Below are the code and all the weights of a small trained network. Each question names an input and a target symbol and asks about switching units off, where a switched-off unit gives its printed mean instead of its output.

import numpy as np


def w(rows, s, z=0):
    codes = np.array(rows[::2]) - 128.0
    scale = np.full(codes.shape[1], s)
    scale[-1] = z or s
    return codes * scale


def f(y):
    return np.maximum(y, 0)


def softmax(a):
    e = np.exp(a - a.max(-1, keepdims=True))
    return e / e.sum(-1, keepdims=True)


def log_softmax(a):
    a = a - a.max(-1, keepdims=True)
    return a - np.log(np.exp(a).sum(-1, keepdims=True))


def net(x, mask):
    ids = ['βγδζθλξω'.index(c) for c in x.split()]
    T = len(ids)
    res = E[ids] + P[:T]
    u = 0
    for l in range(2):
        r = res
        for j in range(3):
            rows = slice(3 * j, 3 * j + 3)
            q, k, v = (r @ M[l][rows].T for M in (Q, K, V))
            z = softmax(np.where(np.tri(T) > 0, q @ k.T / 3**0.5, -1e9)) @ v
            o = O[l][rows]
            res = res + np.where(mask[u + j], z, o[:, -1]) @ o[:, :-1]
        u += 3
        y = f(res @ A[l][:, :-1].T + A[l][:, -1])
        res = res + np.where(mask[u : u + 4], y, B[l][:, -1]) @ B[l][:, :-1]
        u += 4
    return log_softmax(res[-1] @ U[:, :-1].T + U[:, -1])


Q, K, V, O, A, B = {}, {}, {}, {}, {}, {}
E = w([
[67,178,140,138,74,98,55,94,110,137],'β',
[124,161,211,166,111,146,170,159,187,84],'γ',
[67,80,153,130,187,90,224,54,211,123],'δ',
[212,71,178,174,185,118,125,105,96,101],'ζ',
[123,94,88,128,22,130,126,58,82,162],'θ',
[94,253,103,35,221,71,135,116,22,27],'λ',
[119,135,247,96,170,230,90,145,143,187],'ξ',
[195,123,197,158,116,108,187,231,67,239],'ω',
],0.013)
P = w([
[112,106,98,201,152,92,68,122,92,160],'0',
[112,177,144,73,69,73,111,176,169,178],'1',
[209,140,222,116,112,83,124,38,86,109],'2',
[77,37,137,158,174,148,91,69,97,96],'3',
[155,159,112,77,81,108,149,210,141,184],'4',
[220,254,152,99,222,145,155,54,80,121],'5',
[89,56,132,119,69,218,109,126,47,89],'6',
[182,109,83,82,109,112,145,217,151,166],'7',
],0.0091)
Q[0] = w([
[199,56,161,189,99,182,122,28,69,161],'0.h0',
[154,82,139,177,74,164,116,112,48,77],'0.h0',
[77,131,132,102,147,85,107,2,65,95],'0.h0',
[23,95,148,122,165,171,115,76,127,75],'0.h1',
[191,187,61,113,135,30,188,161,120,184],'0.h1',
[225,122,133,195,125,139,38,127,88,106],'0.h1',
[111,112,85,160,111,115,160,147,107,189],'0.h2',
[29,146,180,134,149,186,74,203,95,112],'0.h2',
[104,122,62,87,200,190,126,120,113,210],'0.h2',
],0.0059)
K[0] = w([
[177,60,182,145,88,160,78,164,144,138],'0.h0',
[210,81,134,121,97,207,127,170,128,180],'0.h0',
[153,131,167,152,104,173,140,107,137,148],'0.h0',
[178,103,172,136,118,195,175,161,152,255],'0.h1',
[64,122,119,80,112,47,132,123,126,75],'0.h1',
[181,105,142,110,87,154,84,115,98,114],'0.h1',
[102,124,108,126,113,129,105,138,101,127],'0.h2',
[126,139,139,109,119,160,144,171,114,143],'0.h2',
[115,71,158,144,140,194,83,132,131,180],'0.h2',
],0.01)
V[0] = w([
[121,176,60,98,106,97,134,91,156,76],'0.h0',
[116,212,199,39,220,178,131,37,80,70],'0.h0',
[204,46,202,237,149,84,112,217,129,164],'0.h0',
[127,55,100,208,77,132,150,56,158,162],'0.h1',
[71,109,118,164,172,151,61,159,143,33],'0.h1',
[218,95,236,183,95,130,163,192,157,131],'0.h1',
[83,116,85,204,78,180,192,1,119,109],'0.h2',
[47,69,194,162,108,157,42,115,179,145],'0.h2',
[121,116,161,95,123,153,233,112,160,216],'0.h2',
],0.0053)
O[0] = w([
[125,83,160,134,132,172,187,215,108,152,151],'0.h0',
[129,193,119,74,206,253,192,149,109,103,254],'0.h0',
[169,65,144,120,155,50,104,72,148,167,79],'0.h0',
[41,82,196,91,140,160,141,217,80,92,49],'0.h1',
[122,129,22,201,173,152,123,176,79,187,137],'0.h1',
[123,129,192,183,129,187,184,145,90,124,75],'0.h1',
[140,155,95,127,107,77,107,139,89,75,93],'0.h2',
[233,176,85,159,96,185,73,162,128,149,92],'0.h2',
[210,151,207,124,40,103,149,119,203,51,84],'0.h2',
],0.0055,0.009)
A[0] = w([
[19,80,147,95,103,175,112,150,33,172,253],'0.n0',
[202,140,17,149,176,97,98,65,135,254,165],'0.n1',
[79,197,61,128,48,96,6,187,222,198,112],'0.n2',
[96,117,188,77,72,134,246,211,250,181,201],'0.n3',
],0.0048,0.0021)
B[0] = w([
[110,181,97,155,118,142,156,18,11,165,252],'0.n0',
[131,59,134,104,142,87,74,86,125,122,248],'0.n1',
[147,99,133,128,154,254,41,38,150,66,185],'0.n2',
[31,114,71,199,151,156,149,184,106,152,192],'0.n3',
],0.008,0.0042)
Q[1] = w([
[136,120,143,119,81,170,67,210,132,54],'1.h0',
[216,203,174,100,155,59,162,138,181,250],'1.h0',
[159,143,144,142,111,191,91,216,179,160],'1.h0',
[67,139,70,101,190,81,173,148,195,83],'1.h1',
[72,112,183,3,149,132,145,168,178,122],'1.h1',
[167,251,153,80,124,92,126,91,128,172],'1.h1',
[154,87,38,37,92,167,21,190,96,127],'1.h2',
[109,41,166,139,49,126,173,113,70,135],'1.h2',
[124,109,195,204,15,162,95,20,124,56],'1.h2',
],0.0051)
K[1] = w([
[81,94,155,187,75,119,169,196,225,177],'1.h0',
[8,124,194,204,211,52,72,63,143,161],'1.h0',
[77,120,118,159,112,159,128,197,172,241],'1.h0',
[42,105,155,88,159,101,156,127,144,111],'1.h1',
[81,139,122,52,211,159,138,185,131,85],'1.h1',
[78,156,182,32,124,79,108,131,20,127],'1.h1',
[254,18,153,66,139,89,104,69,193,170],'1.h2',
[49,38,189,183,97,48,173,15,170,222],'1.h2',
[46,202,169,111,31,146,31,37,101,146],'1.h2',
],0.0055)
V[1] = w([
[137,227,120,94,73,139,164,160,48,71],'1.h0',
[3,146,138,165,100,160,157,170,166,119],'1.h0',
[110,182,137,141,140,149,153,186,220,151],'1.h0',
[163,214,124,98,117,169,165,191,70,109],'1.h1',
[150,148,140,185,194,106,169,60,77,172],'1.h1',
[69,57,130,173,180,122,143,180,169,131],'1.h1',
[198,193,199,132,169,144,106,96,46,142],'1.h2',
[126,45,97,105,96,126,144,199,42,107],'1.h2',
[73,179,4,97,77,176,135,146,133,115],'1.h2',
],0.0056)
O[1] = w([
[149,139,103,90,194,83,123,18,115,164,240],'1.h0',
[160,164,155,228,114,132,194,109,144,37,70],'1.h0',
[136,165,11,203,135,162,175,123,127,139,36],'1.h0',
[146,109,188,161,115,70,201,95,154,108,186],'1.h1',
[159,114,193,127,80,127,138,159,171,175,254],'1.h1',
[134,148,114,153,196,188,57,119,32,127,49],'1.h1',
[183,131,145,86,111,155,135,95,146,203,244],'1.h2',
[97,93,182,87,146,87,146,193,138,118,97],'1.h2',
[102,175,103,2,83,124,130,199,87,76,236],'1.h2',
],0.0062,0.0085)
A[1] = w([
[213,112,247,62,72,47,163,129,254,165,254],'1.n0',
[128,103,131,44,136,98,113,95,48,110,21],'1.n1',
[53,113,70,172,137,26,82,57,14,176,65],'1.n2',
[146,115,104,165,142,121,165,48,34,154,68],'1.n3',
],0.0049,0.00084)
B[1] = w([
[80,119,210,169,75,79,204,101,206,32,209],'1.n0',
[104,149,81,177,77,151,68,217,129,100,247],'1.n1',
[9,111,156,255,100,97,106,226,146,57,199],'1.n2',
[113,124,197,135,214,84,108,85,125,149,180],'1.n3',
],0.0067,0.012)
U = w([
[139,90,54,87,88,168,69,134,166,63,43],'β',
[196,178,136,167,127,173,141,151,124,182,250],'γ',
[137,142,71,186,133,151,146,170,171,48,155],'δ',
[170,103,176,95,144,129,132,218,78,225,153],'ζ',
[140,149,142,48,49,92,134,191,147,91,203],'θ',
[69,120,116,118,242,113,131,141,41,116,32],'λ',
[198,167,126,38,151,211,67,3,138,158,194],'ξ',
[147,103,196,123,91,90,171,95,210,92,86],'ω',
],0.0057,0.0019)

Each question gives the input, a string of symbols that net reads in full, and the target symbol t.
The units are the heads (3 rows each of Q, K, V and O) and the neurons (one row each of A and B). Each row of codes is followed by its name. A weight is (code - 128) times the scale printed after its matrix; where a second scale follows, it is the last column's (O, A, B and U).
mask holds one flag per unit, layer by layer, with each layer's heads first. A switched-off unit (its flag False) gives its mean, the last column of its rows in O or B, instead of its output. The means were averaged over made-up inputs and are rounded, as every weight is.
A unit's drop is (log p(t) with every unit on - log p(t) with that unit switched off) / (log p(t) with every unit on - log p(t) with every unit switched off).
The circuit of an input: a set's keep is (log p(t) with only the set's units on - log p(t) with every unit switched off) / (log p(t) with every unit on - log p(t) with every unit switched off). Starting from the 12 units with the biggest drops (on a tie, the unit counted first), units are removed one at a time, each time the one whose removal leaves the highest keep (on an exact tie, the one counted first), for as long as the keep stays at least 0.8.
circuit, biggest first: the units of the circuit, biggest drop first
most important unit: the unit with the biggest drop
k most important neurons: the k neurons with the biggest drops, biggest first
k most important neurons of layer l: the k neurons of layer l with the biggest drops, biggest first
which heads matter: for each layer, one digit per head in row order, 1 if its drop is at least 0.15 and else 0, layers parted by /
input γ λ λ β λ ξ ω, target ω: 2 most important neurons	1.n0, 0.n3
input λ β λ λ β θ, target ω: 2 most important neurons of layer 0	0.n0, 0.n3
input ζ γ λ β λ β, target θ: which heads matter	100 / 101
input λ λ γ ω λ β ξ, target ξ: 2 most important neurons	0.n0, 1.n2
input β γ ω δ γ λ, target ω: circuit, biggest first	1.h1, 1.n0, 0.h2
input δ β ξ ζ, target ξ: which heads matter	100 / 011
input ζ β ξ, target ω: which heads matter	111 / 100
input θ β λ ζ θ λ, target θ: 3 most important neurons	0.n0, 0.n2, 1.n0
input γ β λ, target ω: which heads matter	000 / 011
input δ λ ζ ζ θ θ ξ, target ξ: 3 most important neurons of layer 1	1.n2, 1.n1, 1.n0
input λ ζ λ ζ, target λ: most important neuron of layer 0	0.n0
input θ β λ λ β, target ξ: circuit, biggest first	0.n2, 1.n2
input δ λ ξ, target ω: circuit, biggest first	0.h0, 1.n0, 1.h1
input λ λ β β, target λ: 3 most important neurons of layer 1	1.n2, 1.n3, 1.n0
input δ ζ λ β, target λ: which heads matter	010 / 010
input ω λ β λ λ γ θ, target λ: most important neuron of layer 1	1.n2
input λ ζ β, target ω: circuit, biggest first	0.h0, 1.n0
input β ω γ δ ζ λ λ γ, target δ: circuit, biggest first	0.n3, 1.h0, 0.h0
input λ θ γ γ β λ λ δ, target λ: circuit, biggest first	0.n3, 1.h1, 0.h0
input δ ζ ω ζ, target ω: circuit, biggest first	0.h0, 1.n0
input ζ ζ β λ λ β, target θ: 3 most important neurons of layer 1	1.n0, 1.n3, 1.n1
input β ξ λ λ, target ξ: most important unit	0.h2
input β λ ξ ζ, target ξ: which heads matter	100 / 010
input ζ γ γ ζ, target ζ: 2 most important neurons	1.n0, 0.n3
input β λ β β λ ζ γ, target λ: which heads matter	111 / 100
input λ ζ θ λ θ, target β: which heads matter	110 / 010
input β λ λ ζ λ λ θ, target λ: which heads matter	100 / 100
